Below are the code and all the weights of a small trained network. Each question names an input and a class and asks about switching units off, where a switched-off unit gives its printed mean instead of its output.

import numpy as np


def w(rows, s, z=0):
    codes = np.array(rows[::2]) - 128.0
    scale = np.full(codes.shape[1], s)
    scale[-1] = z or s
    return codes * scale


def f(y):
    return y / 2 * (1 + np.tanh(0.7978845608 * (y + 0.044715 * y**3)))


def log_softmax(a):
    a = a - a.max(-1, keepdims=True)
    return a - np.log(np.exp(a).sum(-1, keepdims=True))


def net(x, mask):
    res = np.array(x, float).reshape(1, 4) / 4 @ E
    y = f(res @ A[0][:, :-1].T + A[0][:, -1])
    res = res + np.where(mask, y, B[0][:, -1]) @ B[0][:, :-1]
    return log_softmax(res[-1] @ U[:, :-1].T + U[:, -1])


A, B = {}, {}
E = w([
[73,46,175,46,189,243,160,66],'x0',
[190,187,20,46,210,139,9,158],'x1',
[15,173,222,198,251,148,100,230],'x2',
[126,125,118,134,131,132,133,128],'x3',
],0.014)
A[0] = w([
[117,76,169,150,78,129,182,140,214],'N0',
[179,73,77,22,129,210,91,31,176],'N1',
[107,68,189,234,51,53,182,112,244],'N2',
[108,74,217,159,196,185,149,143,187],'N3',
[230,151,64,157,59,31,156,77,255],'N4',
[81,158,79,84,241,181,54,176,72],'N5',
[185,218,127,224,69,58,119,175,246],'N6',
[19,172,163,125,169,251,105,202,67],'N7',
[130,36,117,103,65,138,155,106,141],'N8',
[43,201,181,222,145,59,140,137,180],'N9',
],0.013,0.0087)
B[0] = w([
[132,129,210,155,140,234,186,73,201],'N0',
[96,144,55,93,61,113,226,34,251],'N1',
[68,81,195,42,62,198,212,165,247],'N2',
[39,80,186,188,144,159,183,103,222],'N3',
[213,117,164,4,108,100,85,184,254],'N4',
[127,154,95,36,187,111,131,181,223],'N5',
[79,126,108,56,113,125,85,245,239],'N6',
[86,95,193,102,194,158,115,171,228],'N7',
[179,115,194,111,115,200,186,87,194],'N8',
[39,79,79,173,116,55,74,209,235],'N9',
],0.013,0.032)
U = w([
[102,96,184,5,160,176,165,193,190],'0',
[235,181,52,73,70,28,45,170,138],'1',
[11,94,122,155,24,92,160,216,154],'2',
[120,201,47,143,225,19,34,233,231],'3',
[177,106,176,173,78,236,205,44,15],'4',
[70,88,7,104,87,118,197,66,4],'5',
[73,64,217,226,197,158,161,96,2],'6',
],0.012,0.0081)

Each question gives the input, the list of numbers given to net, and the class t.
The units are the neurons (one row each of A and B). Each row of codes is followed by its name. A weight is (code - 128) times the scale printed after its matrix; where a second scale follows, it is the last column's (A, B and U).
mask holds one flag per neuron, in row order. A switched-off neuron (its flag False) gives its mean, the last column of its row in B, instead of its output. The means were averaged over made-up inputs and are rounded, as every weight is.
A unit's drop is (log p(t) with every unit on - log p(t) with that unit switched off) / (log p(t) with every unit on - log p(t) with every unit switched off).
The circuit of an input: a set's keep is (log p(t) with only the set's units on - log p(t) with every unit switched off) / (log p(t) with every unit on - log p(t) with every unit switched off). Starting from all 10 units, units are removed one at a time, each time the one whose removal leaves the highest keep (on an exact tie, the one counted first), for as long as the keep stays at least 0.8.
circuit, biggest first: the units of the circuit, biggest drop first
most important unit: the unit with the biggest drop
k most important neurons: the k neurons with the biggest drops, biggest first
drop of u: that unit's drop, to one decimal
input [5,-1,-7,-6], class 4: most important unit	N8
input [1,-5,1,-3], class 6: circuit, biggest first	[N4, N6]
input [1,3,-8,7], class 5: 2 most important neurons	[N1, N6]
input [2,0,4,5], class 6: 3 most important neurons	[N4, N6, N2]
input [0,-8,6,6], class 2: 2 most important neurons	[N9, N2]
input [6,-1,7,-8], class 6: 2 most important neurons	[N3, N4]
input [2,0,0,3], class 4: 2 most important neurons	[N9, N6]
input [-4,-5,1,-5], class 2: 2 most important neurons	[N9, N5]
input [3,0,-8,-1], class 4: 2 most important neurons	[N8, N9]
input [-1,4,-6,4], class 1: 2 most important neurons	[N4, N2]
input [-5,-7,4,-8], class 2: drop of N9	0.3
input [4,3,-3,-8], class 5: drop of N4	0.0
input [2,1,0,2], class 5: drop of N2	0.1
input [-2,3,4,-2], class 3: drop of N2	0.2
input [2,-5,8,-3], class 6: most important unit	N3
